Here are made-up things, facts about them, and rows of numbers that follow some of those facts. Name the thing behind each unnamed row.

How the things are related:
π: refers to; φ: uses; μ: is of sort
babro: μ a
bebrufas: π bibril; φ ladodu; μ a
bibril: π kipa; φ keperis; μ a
bipla: φ plasu; μ b
bitres: π distazas; φ tinus; μ b
brabi: π breridu; φ skaple; μ a
bradra: π peten; φ graple; μ c
breridu: π zadris; μ c
britatrun: π midrufus; φ kluzis; μ a
brudrir: π zigrobe; φ mekle; μ a
bruflun: π britatrun; μ a
bugres: φ mabi; μ b
dafle: π brabi; μ c
dekar: π grelak; φ sugromas; μ a
distazas: π klibon; φ zadris; μ b
dreskami: π lastubrel; φ taskem; μ b
driplum: π mabi; φ klibon; μ d
droskil: φ traplodru; μ a
drostos: π grusu; μ a
drufo: π fetizer; μ d
falin: φ bugres; μ b
fastu: φ peten; μ b
fetizer: π flages; μ a
fezuk: φ kiklak; μ b
flabar: μ d
flages: π bitres; φ stifla; μ c
flapoplen: π stiskik; φ zerol; μ a
flavom: φ tostun; μ a
flekim: φ riskas; μ b
flestu: φ pirikem; μ a
fleto: φ pliril; μ c
fozistak: φ klirak; μ b
fusatril: π zuple; φ stoti; μ a
geflik: φ luklotok; μ d
gostu: π plaran; φ falin; μ a
graple: φ fozistak; μ a
grelak: π drostos; φ larel; μ a
groklabos: φ klamuk; μ a
gronos: φ bebrufas; μ a
grudren: π driplum; μ b
grune: μ a
grusu: μ a
keperis: φ madi; μ c
kiklak: π fusatril; φ tagrol; μ a
kipa: π dafle; μ a
kiski: π ladodu; φ mogro; μ d
klamuk: φ zuple; μ a
klapo: φ brudrir; μ b
klestuk: φ zofli; μ a
klibon: π vede; φ bibril; μ d
klirak: π trozer; φ sestem; μ c
klomen: φ naplor; μ c
kloplin: φ drostos; μ d
kluzis: φ ripi; μ a
ladodu: π babro; φ vuska; μ a
larel: φ fezuk; μ d
lastubrel: π ripi; μ b
letos: π luklotok; φ pesi; μ d
logran: π zefi; φ stasteskim; μ c
luklotok: π tiga; μ c
mabi: π trekir; φ fusatril; μ a
madi: φ flekim; μ a
mekle: φ ziflus; μ a
midrufus: π kiski; μ b
mogro: φ flestu; μ a
mukik: φ grelak; μ a
naplor: φ plitra; μ b
nefe: φ distazas; μ a
pakla: μ a
pesi: π zofli; φ zefi; μ a
peten: π puror; φ rekle; μ a
peves: φ pakla; μ b
pirikem: φ sepam; μ d
plaran: π klirak; φ tena; μ b
plasu: φ logran; μ b
plepludra: φ grudren; μ a
pliril: π brudrir; φ mukik; μ c
plitra: φ trulek; μ c
plobrus: μ b
pludak: π truplen; μ c
puror: π pliril; φ stamer; μ a
rekle: φ klestuk; μ a
ripi: φ geflik; μ a
riskas: φ flavom; μ a
sepam: φ klomen; μ a
sestem: φ taka; μ c
skaple: φ bitres; μ a
stamer: φ kiski; μ a
stasteskim: π dreskami; φ flapoplen; μ a
statri: φ plepludra; μ c
stifla: φ puror; μ a
stiskik: π pludak; μ a
storu: φ trugom; μ b
stoti: π bruflun; φ gronos; μ a
sugromas: φ zaplo; μ a
tado: φ kloplin; μ c
tagrol: φ brabi; μ b
taka: φ peves; μ a
taskem: π drufo; φ zazam; μ a
tena: π grudren; φ dreskami; μ a
teril: π logran; μ b
tiga: π taskem; μ a
tinus: φ zikluklo; μ c
tostun: φ britatrun; μ a
traplodru: μ a
trekir: φ fleto; μ c
trozer: π vuska; μ d
trugom: φ visik; μ a
trulek: φ bipla; μ a
truplen: π bebrufas; μ a
vede: π tena; μ c
veni: φ droskil; μ c
vifli: μ a
visik: π pesi; φ grune; μ a
vuska: π letos; φ nefe; μ b
zadris: π stoti; φ bradra; μ a
zaplo: π klomen; φ klapo; μ d
zazam: φ trekir; μ a
zefi: π visik; μ c
zerol: φ gostu; μ b
ziflus: φ groklabos; μ a
zigrobe: μ a
zikluklo: φ flages; μ d
zofli: π gostu; φ tado; μ c
zofol: μ c
zuple: φ statri; μ c

Some things and their rows:
zerol: [ -6  -5  -3  13 -24  -8   1 -15 -23   0 -10  19  35  -6 -30  -3  -7   9
 -26   2   7  22  22 -12 -19   5  -8  -8  14   6  -2 -34  -6 -17   7  -6
   2  10  21   7 -19  -2]
klomen: [-19 -18  -8 -14  -7   2 -13 -21  -5  -8  10 -26 -45  -5   4  13 -16   6
  18  -8  -6 -17   8 -37  18   5  -7  19   4 -10 -59  60  -4  23  -6   2
  20 -22  -3  -9   1  16]
dafle: [ -1  -1  -4 -21  -7  -8  -9   9  -6  -3  -7  -6 -33   0  20   3 -16  -8
  16  -3 -12  -7  37   3  25  -9  -1  24 -12 -11 -38  45  13   4  -2  21
 -13 -35 -19  -1  23  10]
keperis: [-12  -6   8 -29   0   5 -11  -2   7  -4 -22 -16 -21   4  23   5   3 -16
  25   5  -8 -18   4 -16  30 -10  -5  22  -4   1 -16  28   0  11  -4  11
   7  -5 -21   1  17  -9]
stamer: [ -1  -2   1   1  15   8   3 -16   7   1  14 -15  16  14  16   3  14   7
  10   6   1  -3  -8  10  -6   7  -3 -15   1  -1  37   0  -7  15 -10   0
   8   6  -5   0 -27   2]
veni: [ -6   1   4 -29   1   1 -12  -4   6  -6 -14 -13 -30   0   3   5  -5  -9
  20   2  -6 -14  16 -18  24 -12  -3  24  -3   1 -15  26  10  11  -8  12
   7 -17 -16   0   9  -4]
zadris: [ 15   0   3  11   3   1   2  -1   8  -1  -4  -3 -24  -7   4   0  -6   8
  -7  -3   3  -2 -29   6  -7   2   9   6   5  16  -6   9   7   0  -1  -8
  15  -2   8  -3 -10   1]
taka: [ 11   3   1   4  -9   2  -1  14   6   1   1   0 -15   0   2   0  -1   5
 -11  -1   1   1 -22   2  -9  -1   6  -3   3   8   8  -7  -1   2  -1  -8
   5  -3   4  -4 -10   4]
bruflun: [  3  -9   4  31  29  -8  11 -22   0  -1  16 -11   6  -6  17   3   2  -6
  12  -4  -3 -15   5  24   2   9   3 -11  -5 -10  -5  30  -6 -36   2  14
   0  18 -11   2  10  -4]
statri: [-10  -1   6 -27   1   3 -11  -6   5  -5 -19 -14 -17  -1  11   6  -3 -13
  26   4  -6 -17  15 -17  28 -15  -3  24  -3   0 -14  25   5  10  -6  11
   8 -13 -19   1  11  -7]
trekir: [  0  11   0 -35  22   2 -11  37  29  -8 -33 -14 -32 -36  -7   9 -33   0
  24   4  -6  -1  41 -22  25 -41  -4 -29   2  -9 -24  53 -20  19  -4 -13
  -1 -19   4  20  59   3]
sestem: [ -4  -1   7 -26  13   1  -8 -10   7  -7 -21 -18 -18  -2  14   5   6 -10
  29   6  -6 -16  18  -6  26 -13   0  32  -4   6 -24  28  12  18 -11  12
  20 -15 -22   4   0  -3]
naplor: [-16  -8  -1  12  -5  -2   5 -34 -17   0  -8   7  60   8  -3  -2  14  14
  -4   8   5  16  21   2 -17  13 -13 -16  14   2  22 -29 -14   0   2   0
   3  17  10   9 -30  -2]
distazas: [  2   2   0  10  -6   3   4 -25 -14  -2 -37   9  47 -18  -7  -7  -7  22
  -8  -5   4  33  -7  14 -23 -13  -1   3  19  20 -15  -3  -4  13   6  -9
  -1  16  20  11 -19  13]
riskas: [ -4  -3   5   6  -3   9  -1  15   3   3  -8  -4   2  10  26   1   9  -5
  -2   4  -2 -10 -32  -3   3  -5   0  -1  -1   3  17  -3 -15  -1   4  -3
   3  17   1  -3  12  -6]
tena: [  1   1   2   3  29   7   4  16  15   1  -7 -21  33 -17  12   5   8   7
   6   3   0   6  13   6   0 -30  -5 -34   1  -4  12  16 -21  21   1 -12
   5  25   8  12  13  -4]
zofol: [ -6  -6   0 -16  15  -8  -3 -10   0  -5  -9 -14  -7  -3  23   6  -2 -15
  28  -1 -11 -15  45   8  27  -8  -4  24 -10 -11 -35  44  11  -5  -4  26
  -3 -17 -28   3  17  -1]

Rows to name:
No name comes twice in this set of rows, the named rows included.
[ -4   2   0 -34  13  11  -9 -45   0  -6  -9 -28  12   0   4   6  -3  -6
  54  -2  -6  -5   1  -5  20 -18  -9  17   1   1   1  44   7  27 -12  14
  -3 -11 -28   1 -14  -4] : flages
[-13  -7   4 -22   1 -18 -13  23   8  -6   6   0 -64  14   0   9   3 -17
  -8  17  -3 -29  74 -32  29  17  -2  12  -8  -8  -2  -7  -1  -7 -12  13
  36 -34 -12   0  14 -13] : logran
[ -7  -8   5  47  17 -16  17 -49  -9  -3  -3  12  40  -9  -4  -3 -10   7
   8  -2   4   4  12  21 -13  22  -1 -10  14   1 -14  20 -12 -55   7   7
  -8  25   4  15   6   4] : midrufus
[ 15  -2  -9   7 -31  -1  -5  21  -9  -1  14   7 -52 -13 -25   4 -23  14
 -35 -14   4   8 -21 -20 -13   1   9  -1   2   6 -39   3   5  -1   5 -19
   8 -19  25 -13  -4  13] : fusatril
[  2  -1   1  15 -32  -3   5 -37 -25  -1  -8  19  28   3 -27 -10   1   5
 -16  -5   6  21 -23   1 -24  10   2  42  16  26  -7 -25  13 -10   5   2
   3   9   7  -5 -40   8] : vuska
[-14  -9  -9  31 -19 -12  11 -11 -22   0   4  17  17  -3   2  -6 -13  14
 -14 -10   0  23  16   9 -20  19  -3  11  11  -1 -53  20 -10 -22  13  -4
 -15   6  16   2   3  31] : lastubrel
[ -3   9   0 -34   5   1  -9   6  10  -6  -1  -7 -42  -7 -27   5  -8 -23
  25   0  -4  -9  28 -26  24 -19  -3  19  -3  -2 -14  23   2   1  -7   5
   2 -16 -19  -3  24  -2] : fleto
[-11  -3  -2  25  20 -11  14  -3  -7   0 -30   7  71 -21  27  -4  -8  20
   1   2  -3  28  45  34 -16 -14  -8 -29   9  -7 -26  23 -22  -8  11  -3
 -20  23  18  27  16  16] : grudren
[  4  -1  -8   7  -3  -3   5  24  -7   4  12   0   1   4  20  -1   5  -2
  -9  -6  -6   9  23  20  -6  -5   1   1 -11 -10 -12   6   2   2   4   8
 -16  -2  -3  -6   1  14] : kipa
[ -2   0  -3 -10 -19   8  -4  42  -5   5   3   1 -10  14  20  -1   8  -1
 -18   0  -2   9 -11  -3  -6 -10  -1   3  -5  -1   6 -13  -8  22   3  -4
  -2   2   7  -9  -5   7] : bibril
[ -1   1   1  15 -14  -3   7 -11  -8  -2 -23  19  25   0  -8  -9  -3  15
 -14   2   6  23  -9   8 -21   8   2  14  16  21  -6 -17  -2  -1   5  -9
   6   8  17   8 -15  17] : fozistak
[ 10   1  -2   6  23  -3  -1  28  11  -1 -21 -14  13 -29  10   7 -11  19
 -18   2   0  10  33   2  -4 -34  -1 -47   1  -7 -13  14 -18  20   3 -11
  12   6  26  17  10  -7] : mabi
[ 14  18  15 -44  10  -2 -13  -7  15  -3 -46  -1   0   5  19  -3   3 -13
  24  21  -6 -14  22  18  24 -24   2  22  -6  17  47 -12  28  13 -16  25
   5 -28 -34  17  -3 -32] : bradra
[ -3  -7  -4   5  11  -4   5 -17  -5   5  21   5   8  -1  -9  -6  14  -2
   9 -12   1 -13 -15   8  11  28   9  25 -18 -15 -28  -8  37  -5   4  12
 -19  -2 -16  -9  11  -6] : trozer
[  3  -4  -2   5  -7   2  -4  -5  -8   3  12  -7   1   5   0   5  -4   6
 -12   2   4  -3  -3  -8  -5   3  -4 -27   1  -6  21 -15  -7   4  -3   0
   3  -3   8  -1 -17 -12] : trulek

Now the same things, written a new way:
Known rows:
tinus: [-24  18  23 -41  12 -10  15  28 -41 -22   2 -10 -17  21  -6  -8  48 -30
   1  69   7  12  -8  30 -30  33  25 -15  -4   2  -5   4  27 -25  -2  28
   8  19 -16 -14  31   6  26   0  25]
tiga: [-32 -15  -3 -11 -13   7  -1 -11  28  -7 -35  42 -11 -16 -13  15 -40  26
  -9 -27 -15   6 -29 -15  24 -27 -23  27 -14  29   9 -11 -31   2   1  -2
  14 -11  19  20 -37   7 -16  17 -17]
grune: [ 12 -18 -15  17  -4  16  -4 -37  12   3  20 -11  19  -1  -1  17 -34  26
  14  -7 -17   0  21 -12  16 -25 -18  21  15  -1  18   3  -6  17  16  -4
   3  -9  21 -24  24   3  -9  17  -9]
rekle: [ 13 -18 -15  18  -4  17  -3 -36  11   5  22 -12  20   2  -1  16 -33  26
  12  -6 -16  -2  19 -12  17 -24 -19  21  14  -2  17   3  -5  18  14  -8
   4 -12  19 -23  24   5  -6  16  -9]
luklotok: [-35  36  22 -43 -11 -44  21  30 -41 -23 -43  42 -19  -4  -6  10  49 -20
 -30 -17  30  10 -37  14 -19  33  -6  24 -13  21 -22 -25  26 -31 -25  23
  13  19 -33  33 -38  -5  23  -2  20]
peves: [ 29 -24  24   7  15 -15   0  29 -44  35  -1   6 -11  23  30  -6  49 -36
 -25  12  11  14  38  -8  -9  17  43 -21 -10 -21 -43  17   9 -32 -16  22
  -9  18 -19 -27 -19 -10  26 -45  -8]
plitra: [-16  30  13 -38  -1 -54  -2  29 -40 -24 -11 -12  -9   6   4  -8  50 -32
   8  68  12  13 -28  36 -34  34  23  -7  -6  12 -10 -17  29 -27  -5  28
   3  19 -14 -22  32 -17  29  -2  32]
logran: [-26  41   8 -33   1 -48  -3  30  -9 -23 -37   0 -14 -23  -7 -43  46 -34
   7  -9  29   9 -35  17 -34  37  15  -7 -15   0 -12 -25  31 -29 -16  13
 -12  18 -31  29  14   6  14  -5  33]
truplen: [  1  18  -6   3  -2  26  -5 -20  35   2  22   4 -15 -21  -7 -26 -39  22
  25 -26  -4   2  -6  -1  32 -24 -20   0 -18 -21 -24  19 -21  20 -20 -27
   1  -4  26  29 -27  -3  -9  19  21]
kiski: [-28  37   0   0  -5  11  10  16  36 -22 -53 -14 -22  -1 -14  12 -20 -12
  -4 -19 -19 -18 -12  15 -22  15 -24 -23  20  33  31  -6 -28  11  25  -4
  -7  12  -6  31   2 -33 -23  18  -9]
bitres: [ -2 -24  25 -22  17  -4   0  28 -36  30 -20  42 -25  24   8 -12  46 -35
 -20 -21   8   7  10  30 -19  19  43 -32 -25  39 -42   7 -22 -32 -23  18
  12   7  -9  33 -38  23   1 -36 -17]
bradra: [-32  39  17 -40   1   3  -1  30 -33 -22 -37   9 -25 -10 -11 -26  38 -34
 -20  -5  15   9 -26 -22  -5  38  31 -13  -7  -4  -1   1  23 -24 -24  17
 -13  19 -28  32 -10   0  18 -26  34]
klomen: [-21  30  17 -39   4 -49   1  30 -41 -24 -10 -12 -12   8   3 -10  50 -33
   6  66  10  13 -25  37 -33  33  20  -8  -2  16 -13  -8  31 -27  -4  29
   6  19 -11 -22  32 -17  28   0  31]
graple: [ -6 -18 -22  19  -4  25  -4 -27  -7  12  16 -11   6  -4  -2  15 -38  26
  11 -14 -20   6  35 -26  27 -22 -10  20  25  -5  24  15 -19  17  17  -1
  -8  16  22 -25  23  -9  -9   8  -7]
vuska: [-13 -20  24   2  -4 -40   1  29 -45  32 -52  46 -21 -22   8 -40  44 -34
 -28 -25  22  17 -15 -21  -8  26  31   0 -21 -24 -42   7   4 -33 -22  16
 -11  18 -32   8 -44  -7  16 -46 -18]
nefe: [  4 -17 -27  20  -5  23  -6 -30  -4  10  17  -8  13  -7   0  15 -39  27
  16 -12 -21   7  30 -27  25 -22  -9  22  18  -5  25   8 -15  17  16  -1
  -8  13  21 -24  23 -11  -6   7  -6]
skaple: [  2 -22  10  16   4  26  -2 -36  22  -7  22 -12   4   9  -9  14 -22  26
  24   1 -19   7  31   5   7 -25 -20   6   4   2  19  13 -21  15  24   0
   5  -6  23 -22  28  12 -15  16 -16]

Which thing is each row?
No name comes twice in this set of rows, the named rows included.
[  7 -18  22  -3  11  -7  -5  31 -43  36 -19  42 -22   7  23  -9  35 -36
 -26 -23   5   3  18 -14   0  30  44 -31 -22  34 -40   8 -17 -31 -28  13
  -5  16 -16  29 -42  18  10 -47  -8] : distazas
[  6 -11  14  13  -6  30   2 -29  36 -18  13 -10 -24  10 -13 -10 -35   6
  19 -24 -15  11   7   9  25 -23 -25 -16 -15 -17  -1  16 -36  19   2 -23
 -18   0  22  33 -29  -1 -18  18  -7] : brabi
[-29  39  14 -44  14  -6  -4  31 -12 -21   3   8 -17   1  -6  -4  43 -35
 -11  15  23 -21 -32   6 -24  37  41 -28 -20  45   4 -20  26  -8 -26  11
  10  18 -25  37  16  24  10 -11  33] : vede
[  6 -15 -20  22 -11  27  -1 -14  35 -19 -31 -16 -15  27 -12  15 -41 -20
 -16 -26 -16   2  -4 -20   2  -2 -25  -8  18  12  23 -20 -34  19  14 -17
 -28 -18  -4  27 -38  -8 -20  14 -16] : bruflun
[-24  42  21 -42   3  -9   5  29 -16 -24   0  10 -25 -13  -7 -41  48 -32
   0 -10  30   9 -36  18   0  34  24 -20 -21 -21 -34   8  28 -17 -31   3
   3  19 -11  33 -14   0  30   8  37] : pludak
[-22  34  23 -40  -4  14   7  28  -7 -23  -7  13 -19  -2 -14 -31  49 -31
  -6  12  27   7 -35   9 -24  37  24 -23 -22 -18   8 -18  26 -21 -19   6
  -3  19 -34  39 -10  23  17  -3  22] : pliril
[  8  25 -21  16  -8  24  -6 -21  35   6  21   9 -17 -23  -6 -32 -41  23
  27 -26 -12  12  -7 -17  35 -25 -15   1 -19 -26 -14  20 -24  17 -19 -28
 -11  12  27  28 -33 -21  -5  18  27] : bebrufas
[-33  36   5 -32 -13 -11   1  19  34 -20 -42  36  -9 -22 -11  17 -28  25
 -16 -20 -17 -24 -34   2  18 -19 -20 -14 -16  38  32 -16 -21  11   6  -2
  21  16   8  31 -28 -16 -20  18  -7] : drufo
[ 15 -21  24  15  14 -17  10  29 -40  31 -34  39  -5 -20   0 -47  49 -33
 -19 -24  33  10 -13  -8 -26  36  33  -5 -22 -31 -42   6  20 -34 -13  -5
 -10 -10 -39  19 -41  21   0 -44 -19] : plaran
[-34  38  10 -25 -13 -16  10   5  33 -21 -51  33  -5 -27 -13  13 -19  28
 -13 -22 -11 -18 -34 -13  11 -15 -24  20  -4   3  28  -9  -6   1  14  -7
  20  14  -6  23 -26 -23 -20  17  -9] : letos
[ 10  15  -4   7  -5  26  -3 -29  38  -5  19  -4 -18 -13  -9 -19 -39  16
  21 -27  -6   5  -5   0  33 -25 -22  -4 -14 -22 -24  17 -25  19 -19 -29
  -9  -1  24  30 -32 -14  -8  19  20] : kipa
[ 18 -15 -31  24 -11  10  -5 -36   3   6  19  -9  18 -11   3  14 -37  27
  20 -13 -20  10  16 -22  19 -21 -13  26   5  -5  25   1  -4  16  19  -3
  -9   6  21 -24  21 -11  -5  10  -6] : gronos
[-15  42  21 -41  -4   0   9  29  -8 -22  -7  -6 -26   4  -7 -37  47 -35
 -10  -7  29  12 -33  21  -4  35   7 -22 -17 -22 -33   4  27 -11 -30   5
 -12  19 -14  35 -28 -20  29  10  37] : dafle
[  1   4 -34  21 -10  -4  -6  -6  35  -6 -10   1  -2 -21  -7  -5 -39  10
  24 -27 -14   5 -27   0   5 -17 -24  10 -14  20  13 -14 -12  12   9 -15
 -11 -28  18  21 -17   1 -18  17  -8] : stasteskim

